Look-ups in named tables: a row name and a column name give one cell, copied from the table.

miduf
         nibuso  gukuf  zekupe  dalok  rufifu
deg          29     26      26     68      13
paz          34     19      -7     58      21
podumem     -64    -75      23      3      -3
tafovuk     -62    -70      -1     11      10
depo         -5     14      48     35      -4
zinem       -70    -16      37    -26     -10
bolaz        -2    -43       0     20      -3
gov           0    -27     -22     63      37
vulu        -40      9      66      3     -18
losara       -2    -48      19     36      -6
debeli      -28     12      32    -31     -26
zosovil     -12     -3       3     39      23
kimivab     -44    -87       9     13      -5

What is the zekupe of kimivab in miduf? 9
What is the rufifu of gov in miduf? 37
What is the gukuf of podumem in miduf? -75
What is the gukuf of zosovil in miduf? -3
What is the zekupe of debeli in miduf? 32
What is the rufifu of deg in miduf? 13
What is the zekupe of vulu in miduf? 66
What is the nibuso of gov in miduf? 0
What is the gukuf of deg in miduf? 26
What is the nibuso of losara in miduf? -2
Which row has the largest rufifu? gov

zupeka =
	dupiduf	tekes	kon
miganon	125	163	48
nife	83	155	7
tik	87	157	9
tosa	189	235	52
korodok	135	168	60
bar	155	192	67
teb	131	165	54

nife, tekes: 155
korodok, dupiduf: 135
miganon, dupiduf: 125
nife, dupiduf: 83
bar, tekes: 192
tik, tekes: 157
miganon, tekes: 163
tik, kon: 9
nife, kon: 7
bar, kon: 67
teb, tekes: 165
tosa, kon: 52
teb, dupiduf: 131
teb, kon: 54
miganon, kon: 48

gafarop =
|  | ler | pifefiv | nevu | lezimo | vaga | gukezu | bab | pidimu |
|---|---|---|---|---|---|---|---|---|
| kerapa | 159 | 159 | 130 | 151 | 146 | 172 | 161 | 164 |
| zef | 171 | 163 | 173 | 182 | 160 | 147 | 170 | 144 |
| leta | 170 | 157 | 171 | 130 | 175 | 134 | 156 | 138 |
| pef | 183 | 160 | 185 | 139 | 195 | 141 | 132 | 77 |
| foti | 118 | 87 | 57 | 148 | 149 | 111 | 150 | 130 |

What is the gukezu of kerapa in gafarop?
172
What is the bab of pef in gafarop?
132
What is the pidimu of pef in gafarop?
77
What is the bab of kerapa in gafarop?
161
What is the nevu of zef in gafarop?
173
What is the gukezu of zef in gafarop?
147
What is the gukezu of pef in gafarop?
141
What is the bab of foti in gafarop?
150
What is the vaga of pef in gafarop?
195
What is the pifefiv of leta in gafarop?
157
What is the gukezu of foti in gafarop?
111
What is the ler of zef in gafarop?
171
What is the pifefiv of kerapa in gafarop?
159
What is the bab of leta in gafarop?
156
What is the pifefiv of zef in gafarop?
163
What is the vaga of zef in gafarop?
160

silolu
           pekit    gonul
lile      52.167   -0.255
zife     -64.871  -81.265
dizi     -26.445  -26.206
zedif    -65.220  -78.916
vobakep  -20.672  -31.498
vefava    26.470    2.109
sovup     -8.213   19.273
peg       -6.539   -2.950
dus       33.795   22.439
raz      -24.209  -29.607
furiru   -19.294  -28.774
rudule    16.424   25.203
tugel    -22.374  -25.830
sef        9.414  -24.242

gonul of sef = -24.242
gonul of tugel = -25.830
pekit of zife = -64.871
gonul of rudule = 25.203
gonul of sovup = 19.273
gonul of furiru = -28.774
gonul of vobakep = -31.498
pekit of vefava = 26.470
pekit of peg = -6.539
Which row has the largest gonul? rudule

lomuf:
,kuz,diruli,lesep,ruf,letad,minefim,niv
biz,0.3,0.0,0.2,0.7,-0.2,-0.6,-0.1
zesel,0.1,0.0,0.1,0.3,-0.1,-0.2,0.0
taru,0.0,0.0,0.0,-0.3,0.1,0.3,0.1
zupo,0.2,0.0,0.1,0.5,-0.1,-0.4,-0.1
posam,-0.1,0.0,-0.1,-0.5,0.2,0.5,0.2
sasolob,-0.2,0.0,-0.1,-0.7,0.2,0.6,0.2
puzu,0.2,0.0,0.1,0.5,-0.1,-0.4,-0.1
ror,-0.2,0.0,-0.1,-0.7,0.2,0.7,0.2
bos,0.0,0.0,0.0,-0.3,0.1,0.3,0.1
tidebe,0.3,0.0,0.2,0.8,-0.2,-0.7,-0.2

kuz of bos: 0.0
kuz of ror: -0.2
minefim of posam: 0.5
niv of zesel: 0.0
lesep of ror: -0.1
ruf of sasolob: -0.7
lesep of sasolob: -0.1
minefim of taru: 0.3
diruli of zesel: 0.0
ruf of bos: -0.3
kuz of posam: -0.1
minefim of zupo: -0.4
niv of posam: 0.2
letad of zupo: -0.1
lesep of taru: 0.0
minefim of zesel: -0.2
ruf of taru: -0.3
minefim of sasolob: 0.6
letad of ror: 0.2
lesep of puzu: 0.1

